Here is a tiny trained network, its code and every weight. The questions are about switching its units off for an input and a class, where a switched-off unit gives its printed mean instead of its output.

import numpy as np


def w(rows, s, z=0):
    codes = np.array(rows[::2]) - 128.0
    scale = np.full(codes.shape[1], s)
    scale[-1] = z or s
    return codes * scale


def f(y):
    return y / 2 * (1 + np.tanh(0.7978845608 * (y + 0.044715 * y**3)))


def log_softmax(a):
    a = a - a.max(-1, keepdims=True)
    return a - np.log(np.exp(a).sum(-1, keepdims=True))


def net(x, mask):
    res = np.array(x, float).reshape(1, 6) / 4 @ E
    y = f(res @ A[0][:, :-1].T + A[0][:, -1])
    res = res + np.where(mask, y, B[0][:, -1]) @ B[0][:, :-1]
    return log_softmax(res[-1] @ U[:, :-1].T + U[:, -1])


A, B = {}, {}
E = w([
[115,187,233,92],'x0',
[129,127,128,128],'x1',
[144,57,199,193],'x2',
[127,128,128,129],'x3',
[129,127,128,126],'x4',
[255,174,125,162],'x5',
],0.0084)
A[0] = w([
[134,89,119,147,130],'neuron 1',
[123,123,125,135,134],'neuron 2',
[127,130,128,130,140],'neuron 3',
[87,111,131,117,254],'neuron 4',
[131,121,122,140,127],'neuron 5',
[133,92,120,147,136],'neuron 6',
[121,160,129,123,123],'neuron 7',
[145,117,123,143,94],'neuron 8',
[143,124,121,143,104],'neuron 9',
[141,145,125,130,112],'neuron 10',
[122,101,122,140,139],'neuron 11',
[140,145,130,132,121],'neuron 12',
[131,128,23,105,209],'neuron 13',
[134,127,139,135,134],'neuron 14',
[115,144,130,119,146],'neuron 15',
[133,152,128,131,122],'neuron 16',
[123,132,130,125,162],'neuron 17',
[118,171,134,106,123],'neuron 18',
[121,131,130,125,154],'neuron 19',
[138,131,126,135,89],'neuron 20',
[125,136,65,116,170],'neuron 21',
[137,85,119,147,120],'neuron 22',
[106,116,129,123,205],'neuron 23',
[165,152,124,144,151],'neuron 24',
[137,124,149,128,111],'neuron 25',
[117,135,131,114,175],'neuron 26',
[132,113,250,146,58],'neuron 27',
[112,217,147,61,126],'neuron 28',
[144,169,127,134,115],'neuron 29',
[142,110,119,149,129],'neuron 30',
[248,184,124,161,195],'neuron 31',
[137,51,110,188,149],'neuron 32',
[114,119,129,121,198],'neuron 33',
[146,148,123,142,130],'neuron 34',
[121,123,128,126,166],'neuron 35',
[151,114,120,150,116],'neuron 36',
[122,108,123,136,143],'neuron 37',
[129,128,92,124,146],'neuron 38',
[130,134,73,117,141],'neuron 39',
],0.02,0.005)
B[0] = w([
[155,142,150,156,147],'neuron 1',
[128,127,134,136,129],'neuron 2',
[125,126,127,130,130],'neuron 3',
[55,153,114,166,170],'neuron 4',
[137,130,147,131,131],'neuron 5',
[151,140,152,156,146],'neuron 6',
[139,135,94,120,138],'neuron 7',
[150,147,157,106,134],'neuron 8',
[147,138,154,110,134],'neuron 9',
[147,114,113,127,135],'neuron 10',
[139,120,134,168,139],'neuron 11',
[143,109,111,133,136],'neuron 12',
[46,52,165,107,197],'neuron 13',
[129,117,136,127,134],'neuron 14',
[118,145,110,114,136],'neuron 15',
[140,112,100,133,135],'neuron 16',
[117,130,119,128,134],'neuron 17',
[144,157,87,117,151],'neuron 18',
[116,133,122,127,133],'neuron 19',
[146,128,135,116,127],'neuron 20',
[88,90,139,103,165],'neuron 21',
[161,147,148,153,148],'neuron 22',
[87,140,125,156,148],'neuron 23',
[168,106,129,119,165],'neuron 24',
[128,113,131,119,135],'neuron 25',
[104,144,109,123,140],'neuron 26',
[47,37,156,90,206],'neuron 27',
[170,219,46,118,193],'neuron 28',
[157,87,79,152,149],'neuron 29',
[146,148,171,120,141],'neuron 30',
[254,81,142,74,253],'neuron 31',
[184,168,165,207,184],'neuron 32',
[96,138,124,147,143],'neuron 33',
[154,111,122,125,143],'neuron 34',
[114,133,129,137,134],'neuron 35',
[149,156,179,98,144],'neuron 36',
[133,119,133,158,135],'neuron 37',
[118,107,144,121,144],'neuron 38',
[110,94,147,101,156],'neuron 39',
],0.059,0.017)
U = w([
[8,87,151,133,252],'0',
[128,32,166,46,131],'1',
[111,219,169,255,113],'2',
[216,166,186,163,66],'3',
[85,251,68,147,98],'4',
[206,160,58,104,68],'5',
],0.0047,0.002)

Each question gives the input, the list of numbers given to net, and the class t.
The units are the neurons (one row each of A and B). Each row of codes is followed by its name. A weight is (code - 128) times the scale printed after its matrix; where a second scale follows, it is the last column's (A, B and U).
mask holds one flag per neuron, in row order. A switched-off neuron (its flag False) gives its mean, the last column of its row in B, instead of its output. The means were averaged over made-up inputs and are rounded, as every weight is.
A unit's drop is (log p(t) with every unit on - log p(t) with that unit switched off) / (log p(t) with every unit on - log p(t) with every unit switched off).
The circuit of an input: a set's keep is (log p(t) with only the set's units on - log p(t) with every unit switched off) / (log p(t) with every unit on - log p(t) with every unit switched off). Starting from the 12 units with the biggest drops (on a tie, the unit counted first), units are removed one at a time, each time the one whose removal leaves the highest keep (on an exact tie, the one counted first), for as long as the keep stays at least 0.8.
circuit, biggest first: the units of the circuit, biggest drop first
k most important neurons: the k neurons with the biggest drops, biggest first
drop when u is switched off: that unit's drop, to one decimal
input [2,4,-8,-4,-2,5], class 5: most important neuron	[neuron 28]
input [1,-5,-2,6,1,0], class 4: circuit, biggest first	[neuron 31; neuron 27]
input [-7,0,2,5,-3,0], class 2: circuit, biggest first	[neuron 31; neuron 32]
input [8,-1,0,-4,3,0], class 4: circuit, biggest first	[neuron 28; neuron 31]
input [1,7,-1,-5,-2,-4], class 4: circuit, biggest first	[neuron 27; neuron 31]
input [-7,4,2,8,5,0], class 2: circuit, biggest first	[neuron 31; neuron 32]
input [-4,-3,1,-4,7,-8], class 2: 2 most important neurons	[neuron 27; neuron 32]
input [-8,1,2,4,-2,8], class 3: 2 most important neurons	[neuron 32; neuron 27]
input [0,-2,6,1,7,6], class 3: 3 most important neurons	[neuron 13; neuron 32; neuron 21]
input [1,5,-7,-2,5,-7], class 4: 2 most important neurons	[neuron 28; neuron 27]
input [0,-2,-8,5,7,0], class 0: 2 most important neurons	[neuron 13; neuron 31]
input [-6,-4,1,4,1,-6], class 2: 2 most important neurons	[neuron 32; neuron 27]
input [1,-1,6,0,3,-8], class 0: 2 most important neurons	[neuron 27; neuron 28]
input [3,4,0,2,-4,6], class 5: circuit, biggest first	[neuron 13]
input [3,-4,-6,-8,-8,-3], class 4: drop when neuron 31 is switched off	0.1
input [2,-2,-7,1,5,-7], class 4: drop when neuron 28 is switched off	0.4
input [4,3,-8,0,-4,6], class 5: drop when neuron 37 is switched off	0.0
